Here is a tiny trained network, its code and every weight. The questions are about switching its units off for an input and a target symbol, where a switched-off unit gives its printed mean instead of its output.

import numpy as np


def w(rows, s, z=0):
    codes = np.array(rows[::2]) - 128.0
    scale = np.full(codes.shape[1], s)
    scale[-1] = z or s
    return codes * scale


def norm(h):
    return h / np.sqrt((h * h).mean(-1, keepdims=True) + 1e-5)


def f(y):
    return y / 2 * (1 + np.tanh(0.7978845608 * (y + 0.044715 * y**3)))


def softmax(a):
    e = np.exp(a - a.max(-1, keepdims=True))
    return e / e.sum(-1, keepdims=True)


def log_softmax(a):
    a = a - a.max(-1, keepdims=True)
    return a - np.log(np.exp(a).sum(-1, keepdims=True))


def net(x, mask):
    ids = ['ΣΩβγζη'.index(c) for c in x.split()]
    T = len(ids)
    res = E[ids] + P[:T]
    u = 0
    for l in range(2):
        r = norm(res)
        for j in range(2):
            rows = slice(4 * j, 4 * j + 4)
            q, k, v = (r @ M[l][rows].T for M in (Q, K, V))
            z = softmax(np.where(np.tri(T) > 0, q @ k.T / 4**0.5, -1e9)) @ v
            o = O[l][rows]
            res = res + np.where(mask[u + j], z, o[:, -1]) @ o[:, :-1]
        u += 2
        y = f(norm(res) @ A[l][:, :-1].T + A[l][:, -1])
        res = res + np.where(mask[u : u + 4], y, B[l][:, -1]) @ B[l][:, :-1]
        u += 4
    return log_softmax(norm(res)[-1] @ U[:, :-1].T + U[:, -1])


Q, K, V, O, A, B = {}, {}, {}, {}, {}, {}
E = w([
[48,134,81,90,127,36,101,110,198,95,116,110],'Σ',
[180,147,180,50,179,122,87,128,128,160,148,176],'Ω',
[91,100,106,198,115,93,206,86,6,144,123,144],'β',
[184,74,115,120,175,133,122,142,133,200,127,165],'γ',
[149,70,151,89,130,189,144,131,108,186,187,133],'ζ',
[161,81,109,81,147,128,38,150,110,97,153,110],'η',
],0.017)
P = w([
[117,147,100,88,183,167,135,169,114,116,131,147],'0',
[157,117,132,120,110,164,103,68,119,153,109,252],'1',
[170,103,90,95,155,118,164,46,85,145,137,131],'2',
[176,82,128,121,130,69,170,107,114,80,210,167],'3',
[132,127,206,113,216,137,110,168,174,106,134,115],'4',
[109,105,84,134,57,115,79,181,104,182,136,129],'5',
[129,86,159,87,168,65,72,65,173,179,88,58],'6',
[182,56,116,98,116,23,158,76,158,78,148,87],'7',
],0.013)
Q[0] = w([
[94,156,118,115,140,180,124,252,178,85,180,192],'L0H0',
[100,136,89,119,79,163,75,70,96,159,142,176],'L0H0',
[97,121,189,157,169,155,114,94,147,149,85,43],'L0H0',
[67,126,113,122,78,157,22,188,141,253,91,83],'L0H0',
[116,236,143,168,138,157,135,167,175,132,87,152],'L0H1',
[119,119,163,64,190,96,96,106,173,139,127,177],'L0H1',
[125,195,194,77,155,153,89,157,202,56,140,84],'L0H1',
[116,160,153,182,77,206,177,145,86,127,136,170],'L0H1',
],0.056)
K[0] = w([
[137,162,70,62,88,214,38,35,125,202,33,169],'L0H0',
[186,119,54,100,158,120,161,129,113,132,123,73],'L0H0',
[169,90,110,127,37,90,115,67,130,93,167,203],'L0H0',
[214,106,77,57,150,80,144,3,96,141,159,89],'L0H0',
[177,141,156,126,193,203,115,110,176,139,89,164],'L0H1',
[88,142,133,121,98,46,35,86,187,76,82,128],'L0H1',
[171,153,106,7,155,158,64,152,179,38,195,162],'L0H1',
[218,148,190,125,125,213,111,112,14,188,136,214],'L0H1',
],0.045)
V[0] = w([
[59,60,61,161,115,150,196,121,237,159,120,132],'L0H0',
[67,123,216,72,65,194,160,55,132,109,189,95],'L0H0',
[97,116,57,164,110,202,92,179,59,32,124,91],'L0H0',
[35,198,112,44,160,55,142,101,103,126,125,128],'L0H0',
[208,197,118,79,164,27,64,159,142,167,135,171],'L0H1',
[212,44,83,235,178,168,149,160,134,173,110,128],'L0H1',
[25,160,47,189,128,66,153,123,183,88,62,126],'L0H1',
[58,206,155,193,165,115,252,92,48,176,95,177],'L0H1',
],0.043)
O[0] = w([
[106,158,95,135,217,111,196,152,142,181,159,98,96],'L0H0',
[119,110,152,95,132,126,117,53,70,138,208,93,128],'L0H0',
[25,119,87,122,124,107,105,116,122,154,60,68,30],'L0H0',
[138,179,70,93,132,143,125,52,119,77,110,179,84],'L0H0',
[201,156,142,114,135,88,61,133,183,104,138,189,212],'L0H1',
[120,98,94,208,189,124,113,178,129,85,125,64,154],'L0H1',
[102,61,88,72,152,118,178,101,132,161,15,160,2],'L0H1',
[148,114,78,180,128,127,134,114,4,189,121,181,75],'L0H1',
],0.03,0.035)
A[0] = w([
[157,42,84,185,94,140,154,120,21,149,92,155,2],'L0N0',
[43,81,163,107,39,136,33,161,127,83,42,63,119],'L0N1',
[75,89,87,73,169,97,158,102,84,157,60,120,103],'L0N2',
[161,32,135,4,116,96,152,66,201,159,80,193,151],'L0N3',
],0.038,0.0026)
B[0] = w([
[33,124,204,77,165,118,20,116,74,179,56,222,203],'L0N0',
[117,123,234,112,96,206,136,98,212,113,74,66,147],'L0N1',
[120,179,186,209,156,106,82,112,154,163,156,131,181],'L0N2',
[193,118,29,84,172,181,252,76,189,168,215,84,253],'L0N3',
],0.023,0.044)
Q[1] = w([
[125,55,146,67,154,179,226,2,75,246,138,178],'L1H0',
[141,170,133,149,141,123,93,121,148,106,165,116],'L1H0',
[66,188,154,149,102,128,112,148,134,106,139,64],'L1H0',
[130,159,130,131,150,129,74,131,122,114,157,161],'L1H0',
[217,121,214,76,135,153,121,101,233,124,239,92],'L1H1',
[53,92,171,107,131,99,128,101,84,90,95,87],'L1H1',
[93,117,140,142,125,116,137,151,89,125,90,127],'L1H1',
[125,120,123,101,189,113,142,79,59,150,126,199],'L1H1',
],0.052)
K[1] = w([
[126,147,213,252,87,142,110,243,76,101,218,40],'L1H0',
[111,123,160,102,134,71,89,97,124,146,100,139],'L1H0',
[109,61,134,57,155,142,186,81,142,176,71,154],'L1H0',
[95,134,111,106,129,116,83,69,116,143,106,111],'L1H0',
[99,114,21,218,151,94,82,152,16,116,28,196],'L1H1',
[165,113,117,94,154,139,174,139,180,144,121,143],'L1H1',
[137,123,157,81,122,167,161,95,152,108,155,111],'L1H1',
[141,110,115,90,89,163,135,73,213,78,83,82],'L1H1',
],0.041)
V[1] = w([
[181,155,128,159,101,143,97,207,180,154,58,234],'L1H0',
[139,88,216,133,39,139,10,111,126,63,102,80],'L1H0',
[112,101,154,187,118,135,147,250,164,140,131,57],'L1H0',
[222,124,148,145,111,99,158,143,87,91,202,174],'L1H0',
[192,88,128,128,113,168,197,125,225,186,189,24],'L1H1',
[148,80,97,137,167,110,136,93,38,94,218,133],'L1H1',
[160,104,154,66,83,175,118,4,176,65,156,86],'L1H1',
[230,134,97,163,91,217,216,163,172,60,125,184],'L1H1',
],0.039)
O[1] = w([
[177,134,144,184,77,155,178,144,129,129,39,179,136],'L1H0',
[96,80,143,116,25,152,44,162,157,68,149,135,254],'L1H0',
[118,123,134,155,108,148,123,253,151,148,141,88,240],'L1H0',
[210,106,183,133,148,141,113,150,67,116,186,176,230],'L1H0',
[126,89,66,86,112,133,215,176,153,97,183,69,165],'L1H1',
[170,119,135,174,130,140,159,82,76,136,205,158,175],'L1H1',
[124,159,109,44,64,174,135,123,139,68,134,113,98],'L1H1',
[218,97,110,70,148,123,160,141,128,25,142,146,147],'L1H1',
],0.026,0.042)
A[1] = w([
[83,153,142,76,63,170,101,27,99,134,182,118,233],'L1N0',
[121,147,78,89,152,93,183,89,143,147,110,114,113],'L1N1',
[150,138,99,129,128,140,128,149,173,84,2,211,253],'L1N2',
[140,47,93,95,111,121,165,176,87,88,151,132,117],'L1N3',
],0.075,0.0046)
B[1] = w([
[104,255,162,87,69,168,185,10,88,100,132,85,249],'L1N0',
[123,65,170,175,107,111,115,210,133,189,182,73,203],'L1N1',
[138,144,78,82,207,69,113,100,179,40,17,167,217],'L1N2',
[112,160,91,216,133,66,127,89,60,176,96,131,255],'L1N3',
],0.036,0.039)
U = w([
[136,190,7,93,227,141,234,73,170,117,142,103,153],'Σ',
[215,170,133,54,42,135,93,94,105,34,137,254,2],'Ω',
[60,188,164,186,148,68,89,82,110,205,46,174,124],'β',
[184,35,96,182,200,76,92,247,173,108,121,160,160],'γ',
[110,108,167,146,58,178,118,151,96,172,248,77,193],'ζ',
[33,119,136,62,76,145,104,153,198,77,52,51,78],'η',
],0.0057,0.006)

Each question gives the input, a string of symbols that net reads in full, and the target symbol t.
The units are the heads (4 rows each of Q, K, V and O) and the neurons (one row each of A and B). Each row of codes is followed by its name. A weight is (code - 128) times the scale printed after its matrix; where a second scale follows, it is the last column's (O, A, B and U).
mask holds one flag per unit, layer by layer, with each layer's heads first. A switched-off unit (its flag False) gives its mean, the last column of its rows in O or B, instead of its output. The means were averaged over made-up inputs and are rounded, as every weight is.
A unit's drop is (log p(t) with every unit on - log p(t) with that unit switched off) / (log p(t) with every unit on - log p(t) with every unit switched off).
top k neurons: the k neurons with the biggest drops, biggest first
k most important neurons of layer l: the k neurons of layer l with the biggest drops, biggest first
heads that matter: for each layer, one digit per head in row order, 1 if its drop is at least 0.15 and else 0, layers parted by /
input Ω ζ γ, target Ω: most important neuron of layer 1	[L1N1]
input γ ζ γ ζ ζ ζ Σ ζ, target γ: heads that matter	10 / 11
input ζ Σ ζ γ Ω, target Σ: heads that matter	00 / 00
input Σ ζ γ, target Σ: heads that matter	10 / 00
input Ω Ω η ζ γ ζ, target Ω: heads that matter	10 / 11
input γ Ω β Ω β ζ γ, target β: heads that matter	01 / 11
input γ γ Σ, target γ: top 2 neurons	[L1N0 L1N1]
input Ω ζ Ω, target Ω: heads that matter	10 / 00
input η Ω Σ, target η: heads that matter	10 / 00
input γ Σ Σ ζ Ω, target γ: heads that matter	00 / 11
input γ ζ η Σ η, target Σ: top 2 neurons	[L0N3 L0N0]
input β ζ Ω, target β: heads that matter	01 / 00
input η γ ζ, target η: heads that matter	10 / 00
input γ ζ β ζ ζ β η ζ, target β: heads that matter	01 / 00
input η ζ Σ β, target η: most important neuron of layer 0	[L0N1]
input η ζ ζ ζ β β ζ Σ, target η: top 2 neurons	[L0N1 L1N3]
input Σ β ζ ζ Ω γ, target β: top 2 neurons	[L0N0 L1N3]
input γ β Σ, target γ: 2 most important neurons of layer 1	[L1N0 L1N3]
input Ω γ γ ζ ζ Σ, target Σ: heads that matter	01 / 00
input ζ β η Ω, target β: top 2 neurons	[L0N0 L0N3]
input γ Ω ζ β, target γ: top neuron	[L1N0]
input ζ γ Σ Ω Ω, target γ: 2 most important neurons of layer 1	[L1N0 L1N1]
input ζ β ζ ζ ζ γ β ζ, target β: top 4 neurons	[L1N3 L0N0 L0N3 L1N1]
input Σ ζ β γ γ Σ, target β: top 3 neurons	[L0N0 L0N2 L1N1]
input ζ γ Σ γ Ω γ β, target γ: top 2 neurons	[L1N0 L0N3]
input γ η γ γ ζ, target η: 2 most important neurons of layer 0	[L0N1 L0N3]
input γ γ γ ζ Ω β Σ η, target Ω: top neuron	[L1N3]
input γ ζ γ ζ Ω Σ η, target γ: 2 most important neurons of layer 1	[L1N0 L1N1]
